Below is a small trained network, with its code and all its weights. Each question gives an input and a target symbol and asks what happens when units are switched off, that is, made to give their printed mean instead of their output.

import numpy as np


def w(rows, s, z=0):
    codes = np.array(rows[::2]) - 128.0
    scale = np.full(codes.shape[1], s)
    scale[-1] = z or s
    return codes * scale


def norm(h):
    return h / np.sqrt((h * h).mean(-1, keepdims=True) + 1e-5)


def f(y):
    return np.maximum(y, 0)


def softmax(a):
    e = np.exp(a - a.max(-1, keepdims=True))
    return e / e.sum(-1, keepdims=True)


def log_softmax(a):
    a = a - a.max(-1, keepdims=True)
    return a - np.log(np.exp(a).sum(-1, keepdims=True))


def net(x, mask):
    ids = ['Παδεημστ'.index(c) for c in x.split()]
    T = len(ids)
    res = E[ids] + P[:T]
    u = 0
    for l in range(2):
        q, k, v = (norm(res) @ M[l].T for M in (Q, K, V))
        z = softmax(np.where(np.tri(T) > 0, q @ k.T / 2**0.5, -1e9)) @ v
        res = res + np.where(mask[u], z, O[l][:, -1]) @ O[l][:, :-1]
        u += 1
        y = f(norm(res) @ A[l][:, :-1].T + A[l][:, -1])
        res = res + np.where(mask[u : u + 12], y, B[l][:, -1]) @ B[l][:, :-1]
        u += 12
    return log_softmax(norm(res)[-1] @ U[:, :-1].T + U[:, -1])


Q, K, V, O, A, B = {}, {}, {}, {}, {}, {}
E = w([
[126,108,94,98],'Π',
[140,185,138,164],'α',
[140,115,189,221],'δ',
[118,104,120,138],'ε',
[120,117,110,152],'η',
[146,7,110,124],'μ',
[125,80,111,174],'σ',
[4,98,89,55],'τ',
],0.028)
P = w([
[242,254,97,105],'0',
[133,171,87,227],'1',
[136,132,82,220],'2',
[145,117,93,223],'3',
[147,96,81,213],'4',
[155,83,77,214],'5',
[163,65,87,219],'6',
[167,59,83,220],'7',
[173,71,81,211],'8',
],0.006)
Q[0] = w([
[252,94,97,170],'L0H1',
[201,86,47,187],'L0H1',
],0.022)
K[0] = w([
[254,142,127,99],'L0H1',
[223,113,180,112],'L0H1',
],0.017)
V[0] = w([
[170,207,173,6],'L0H1',
[38,33,189,119],'L0H1',
],0.011)
O[0] = w([
[200,119,248,102,1],'L0H1',
[201,133,77,146,19],'L0H1',
],0.012,0.0063)
A[0] = w([
[109,69,186,169,51],'L0N1',
[77,192,131,65,230],'L0N2',
[133,229,171,143,183],'L0N3',
[131,185,221,94,153],'L0N4',
[144,78,113,133,217],'L0N5',
[158,108,144,166,3],'L0N6',
[102,150,164,187,123],'L0N7',
[96,116,125,62,159],'L0N8',
[108,148,82,4,63],'L0N9',
[172,92,99,159,234],'L0N10',
[152,144,120,191,132],'L0N11',
[51,133,189,47,65],'L0N12',
],0.015,0.0038)
B[0] = w([
[161,108,60,115,217],'L0N1',
[151,66,154,139,195],'L0N2',
[80,175,149,104,163],'L0N3',
[190,20,136,120,174],'L0N4',
[152,234,166,93,243],'L0N5',
[153,155,126,167,139],'L0N6',
[151,88,78,104,214],'L0N7',
[182,181,83,135,183],'L0N8',
[134,122,136,202,168],'L0N9',
[134,191,149,86,254],'L0N10',
[151,165,76,91,195],'L0N11',
[136,12,116,112,201],'L0N12',
],0.011,0.0064)
Q[1] = w([
[93,139,253,131],'L1H1',
[240,108,125,69],'L1H1',
],0.011)
K[1] = w([
[7,196,74,137],'L1H1',
[79,121,188,82],'L1H1',
],0.012)
V[1] = w([
[107,109,147,246],'L1H1',
[190,173,166,190],'L1H1',
],0.014)
O[1] = w([
[181,123,88,249,104],'L1H1',
[213,66,74,109,3],'L1H1',
],0.02,0.0069)
A[1] = w([
[159,168,234,134,125],'L1N1',
[185,131,43,151,121],'L1N2',
[209,212,90,113,115],'L1N3',
[122,104,179,139,133],'L1N4',
[193,91,122,234,2],'L1N5',
[250,128,208,50,32],'L1N6',
[97,79,90,228,101],'L1N7',
[163,50,60,122,119],'L1N8',
[204,208,113,62,16],'L1N9',
[154,88,29,90,90],'L1N10',
[254,157,67,154,105],'L1N11',
[177,145,242,238,133],'L1N12',
],0.014,0.0071)
B[1] = w([
[201,159,124,117,142],'L1N1',
[89,102,178,125,187],'L1N2',
[178,147,120,97,174],'L1N3',
[125,88,136,91,165],'L1N4',
[36,114,107,107,151],'L1N5',
[100,198,139,184,165],'L1N6',
[181,100,114,86,254],'L1N7',
[123,220,145,152,178],'L1N8',
[149,2,100,118,159],'L1N9',
[168,211,122,138,180],'L1N10',
[111,178,118,79,172],'L1N11',
[180,126,146,157,175],'L1N12',
],0.018,0.0072)
U = w([
[186,100,155,122,122],'Π',
[182,176,211,157,104],'α',
[250,145,70,159,203],'δ',
[155,98,85,49,95],'ε',
[111,82,140,154,118],'η',
[101,197,158,88,165],'μ',
[94,149,154,235,106],'σ',
[111,132,24,140,7],'τ',
],0.016,0.012)

Each question gives the input, a string of symbols that net reads in full, and the target symbol t.
The units are the heads (2 rows each of Q, K, V and O) and the neurons (one row each of A and B). Each row of codes is followed by its name. A weight is (code - 128) times the scale printed after its matrix; where a second scale follows, it is the last column's (O, A, B and U).
mask holds one flag per unit, layer by layer, with each layer's heads first. A switched-off unit (its flag False) gives its mean, the last column of its rows in O or B, instead of its output. The means were averaged over made-up inputs and are rounded, as every weight is.
A unit's drop is (log p(t) with every unit on - log p(t) with that unit switched off) / (log p(t) with every unit on - log p(t) with every unit switched off).
The circuit of an input: a set's keep is (log p(t) with only the set's units on - log p(t) with every unit switched off) / (log p(t) with every unit on - log p(t) with every unit switched off). Starting from the 12 units with the biggest drops (on a tie, the unit counted first), units are removed one at a time, each time the one whose removal leaves the highest keep (on an exact tie, the one counted first), for as long as the keep stays at least 0.8.
units of the circuit, in order: the units of the circuit, biggest drop first
most important unit: the unit with the biggest drop
k most important neurons: the k neurons with the biggest drops, biggest first
top k neurons in layer l: the k neurons of layer l with the biggest drops, biggest first
input η η τ δ δ η, target δ: units of the circuit, in order	(L1H1)
input Π ε η α η η η μ, target α: units of the circuit, in order	(L0H1, L1N6)
input Π α α, target α: units of the circuit, in order	(L0H1, L0N4)
input η Π η, target η: units of the circuit, in order	(L0H1, L0N12, L0N5, L0N10)
input μ η σ μ η μ σ, target μ: top 2 neurons in layer 0	(L0N8, L0N9)
input δ η η δ η Π, target δ: 2 most important neurons	(L1N10, L1N3)
input η δ η η σ ε τ Π Π, target δ: top 3 neurons in layer 1	(L1N7, L1N2, L1N12)
input η δ η α η σ σ σ, target σ: units of the circuit, in order	(L0H1, L1H1)
input α η ε, target Π: units of the circuit, in order	(L0H1, L0N4)
input δ δ σ η Π η Π σ δ, target μ: 2 most important neurons	(L0N11, L1N11)
input μ η η η σ, target ε: units of the circuit, in order	(L1H1, L0N5, L0H1)
input μ τ η η μ δ μ ε, target ε: top 3 neurons in layer 0	(L0N5, L0N12, L0N10)
input η η η Π σ μ, target σ: units of the circuit, in order	(L0H1, L1H1, L0N11)
input τ η η η σ, target δ: 3 most important neurons	(L0N9, L1N7, L0N2)
input τ μ η μ Π η η η η, target δ: units of the circuit, in order	(L0H1)
input τ δ δ η δ α ε α, target δ: top 2 neurons in layer 0	(L0N9, L0N12)
input Π Π δ μ η δ Π η δ, target δ: top 2 neurons in layer 1	(L1N12, L1N1)
input δ α μ μ η α μ δ, target μ: 2 most important neurons	(L0N11, L0N3)
input Π η μ Π μ, target α: top 2 neurons in layer 1	(L1N6, L1N1)
input σ Π η, target τ: units of the circuit, in order	(L0H1)
input Π η Π η η ε, target α: top 4 neurons in layer 1	(L1N8, L1N6, L1N7, L1N9)
input η τ η η ε α τ η σ, target σ: top 2 neurons in layer 0	(L0N10, L0N11)
input Π η η μ η η ε, target α: top 3 neurons in layer 1	(L1N8, L1N6, L1N7)
input τ η η τ μ η μ μ, target δ: 2 most important neurons	(L0N9, L1N10)
input τ Π η η α, target δ: 3 most important neurons	(L0N9, L0N10, L0N2)
input τ τ η Π η δ η η τ, target δ: top 2 neurons in layer 1	(L1N7, L1N10)
input δ η μ ε σ, target μ: most important unit	L0N3
input μ σ σ η η η σ, target ε: 2 most important neurons	(L0N5, L1N9)
input τ η μ α ε, target δ: top 2 neurons in layer 0	(L0N9, L0N2)
input Π δ τ, target δ: 2 most important neurons	(L1N10, L1N7)
